Known rows:
gruzo: 12	-19	22	12	-14	1	29	-5	-27	-4	1	-14	25	24
vagror: 20	-8	21	15	-8	-20	34	-10	-8	-5	10	-18	16	9
vuko: 8	16	20	-16	-11	8	0	-1	-2	-2	12	-18	12	13
skares: 1	4	17	-20	-20	23	0	3	-17	-9	3	-11	14	28
pegrik: 14	10	35	-26	-8	30	0	6	-20	-4	8	-16	26	25
seral: -4	8	4	-11	-21	-6	5	-6	-6	-7	14	-18	10	14
klubar: 11	-22	17	9	-19	-2	33	-8	-32	-6	-3	-12	16	24
luniski: -13	28	16	5	-5	-5	2	-9	-14	-23	13	-4	12	14
fustun: -4	18	5	-20	-22	-20	12	2	-5	-15	6	-29	10	22
plagro: 17	-3	16	6	-16	-36	43	-5	-12	-13	0	-25	14	23
siple: -8	2	11	-15	-25	14	1	-3	-25	-7	1	-8	7	23
vogam: 15	-14	16	12	-12	-19	38	-23	-10	-8	10	-3	-1	15
briklom: 20	-4	14	13	-14	-24	30	-16	-9	3	-3	-1	2	17
patu: 9	-6	27	19	-8	-12	42	-1	-16	-1	4	-14	2	-8
biskodrik: -10	5	20	-16	-18	19	1	6	-25	-6	1	-17	8	13
pofle: -29	1	12	-24	14	19	14	-16	-13	-6	-21	-2	33	22
falifa: 10	24	6	-9	-18	-8	-9	-4	-4	8	-17	6	-6	21
feflapi: -4	3	4	-15	-19	7	11	-16	3	-15	25	-7	-8	19
fliflir: -27	6	14	-15	6	17	9	-13	-18	-13	-16	-4	31	25
bruflas: -10	14	17	-8	-23	11	-2	-6	-40	-12	6	-9	10	20
dira: 11	0	26	22	-12	-26	31	-19	-28	-5	13	-5	7	7
triza: -3	4	-10	21	-18	5	-18	2	2	10	18	-24	30	-6
trovir: -6	23	9	-25	-25	-28	16	5	-8	-17	3	-31	10	26
drikom: 14	1	17	2	-16	-43	44	-3	-17	-14	-4	-29	13	27
tremuskel: 10	14	17	-14	-12	8	8	-6	7	-13	16	-2	-6	23

Facts:
breklo	ponos	triza; breklo	ponos	deklo; digen	ponos	skikles
digen	ponos	kluplopla; digen	ponos	vodus; digen	ponos	druza
digen	ponos	vagror; digen	ponos	tridus; zustu	ponos	troski
zustu	ponos	nizen; zustu	ponos	trekor; zustu	ponos	ziges
klubar	ponos	dritun; klubar	ponos	seral; klubar	ponos	robris
stefar	ponos	briklom; stefar	ponos	skagru; stefar	ponos	falifa
pegrik	ponos	boste; pegrik	ponos	gupu; pegrik	ponos	vuko
mado	ponos	luniski; mado	ponos	kadustam; biskodrik	ponos	vestigro
biskodrik	ponos	patu; biskodrik	ponos	gratron; tugazen	ponos	fustun
tugazen	ponos	drikom; tugazen	ponos	trovir; tugazen	ponos	plagro
lesil	ponos	druza; lesil	ponos	dretudum; lesil	ponos	klige
lesil	ponos	bifles; trebuplor	ponos	feflapi; trebuplor	ponos	dretudum
trebuplor	ponos	vekosko; trebuplor	ponos	vogam; plutram	ponos	falifa
bravol	ponos	plaskan; bruflas	ponos	nizen; bruflas	ponos	plaskan
bruflas	ponos	dira; siple	ponos	nizen; siple	ponos	briklom
siple	ponos	vogam; siple	ponos	robris; tinik	ponos	klige
tinik	ponos	robris; gruzo	ponos	dritun; gruzo	ponos	deklo
gruzo	ponos	vagror; gruzo	ponos	vestigro; gruzo	ponos	vuko
nuklun	ponos	skagru; nuklun	ponos	vuflur; lubro	ponos	vekosko
lubro	ponos	botok; nuzu	ponos	vaburok; nuzu	ponos	kluzir
nuzu	ponos	patu; tokler	ponos	nizen; tokler	ponos	gratron
tokler	ponos	sakas; nuklafle	ponos	skasor; nuklafle	ponos	sakas
pofle	ponos	toflim; pofle	ponos	farutrom; skimu	ponos	graskanik
skimu	ponos	zistenam; skimu	ponos	plaskan; skimu	ponos	luniski
stutri	ponos	vaburok; stutri	ponos	klipem; stutri	ponos	mibul
luda	ponos	dritun; luda	ponos	fustun; luda	ponos	dibaran
sefem	ponos	vodus; sefem	ponos	plagro; fliflir	ponos	farutrom
fliflir	ponos	kadustam; tridrenus	ponos	tremuskel; tridrenus	ponos	vuflur
tridrenus	ponos	botok; skares	ponos	tridus; skares	ponos	vuflur
skares	ponos	vuko; vagror	klafa	b; breklo	klafa	a
nizen	klafa	b; farutrom	klafa	a; dritun	klafa	a
robris	klafa	a; digen	klafa	a; zustu	klafa	a
klubar	klafa	b; klipem	klafa	a; tridus	klafa	a
stefar	klafa	b; vodus	klafa	a; pegrik	klafa	a
seral	klafa	a; mado	klafa	a; biskodrik	klafa	a
fustun	klafa	a; botok	klafa	b; tugazen	klafa	a
gupu	klafa	b; vogam	klafa	b; plaskan	klafa	a
vuko	klafa	a; triza	klafa	a; lesil	klafa	a
ziges	klafa	b; skagru	klafa	a; trebuplor	klafa	b
plutram	klafa	a; briklom	klafa	b; bifles	klafa	a
zistenam	klafa	a; plagro	klafa	b; vuflur	klafa	a
dira	klafa	b; vekosko	klafa	a; bravol	klafa	a
bruflas	klafa	a; siple	klafa	a; tinik	klafa	a
mibul	klafa	b; feflapi	klafa	a; toflim	klafa	b
gruzo	klafa	b; falifa	klafa	a; dretudum	klafa	b
trovir	klafa	a; nuklun	klafa	b; graskanik	klafa	a
lubro	klafa	a; nuzu	klafa	a; patu	klafa	b
tokler	klafa	b; nuklafle	klafa	b; deklo	klafa	b
druza	klafa	a; skikles	klafa	a; vestigro	klafa	a
pofle	klafa	a; skimu	klafa	a; vaburok	klafa	a
boste	klafa	b; stutri	klafa	a; kluzir	klafa	b
trekor	klafa	a; kadustam	klafa	a; drikom	klafa	b
kluplopla	klafa	b; skasor	klafa	b; tremuskel	klafa	a
luniski	klafa	a; gratron	klafa	a; sakas	klafa	a
luda	klafa	a; dibaran	klafa	b; sefem	klafa	b
troski	klafa	b; fliflir	klafa	a; tridrenus	klafa	a
skares	klafa	a; klige	klafa	b

Rows:
20	-11	11	30	-12	-11	23	-8	-7	4	8	-18	26	4 -> deklo
-9	4	10	-20	-27	5	5	7	-25	-13	-1	-27	21	30 -> luda
-7	22	12	-28	-26	-7	11	-28	-25	13	17	-4	7	-11 -> trekor
-4	14	14	-8	-15	1	1	1	-5	-6	14	-18	6	5 -> vestigro
-9	10	8	-28	-30	-5	13	12	-25	-19	-6	-30	19	40 -> tugazen
-11	-8	16	6	26	-17	49	-30	6	-2	-19	0	30	8 -> toflim
-24	14	12	-14	16	1	13	-21	6	-11	-7	-4	20	11 -> farutrom
23	-11	14	13	-16	-3	25	-7	-28	5	-23	6	7	30 -> stefar
3	3	31	17	-9	-7	57	15	-13	-6	-4	-4	-1	-14 -> mibul
22	-14	22	10	-14	2	29	-6	-23	-3	-14	3	10	32 -> nuklun
-19	12	24	-13	-20	27	22	22	-24	-9	-7	-4	5	-2 -> stutri
-19	4	30	-6	-7	-7	-7	-8	-10	0	8	-30	-18	11 -> sakas
10	16	2	-10	-23	5	-12	5	-19	10	-29	11	2	34 -> plutram
22	-13	20	8	-9	-10	37	-18	-2	-12	10	-1	-3	25 -> botok
11	-30	14	9	-17	5	37	-15	-26	-15	5	-5	7	30 -> trebuplor
7	13	16	-15	-13	4	3	-5	2	-8	8	-5	-1	21 -> vuflur
7	20	11	-10	-16	-3	-4	-6	-2	1	-4	-1	-3	20 -> skagru

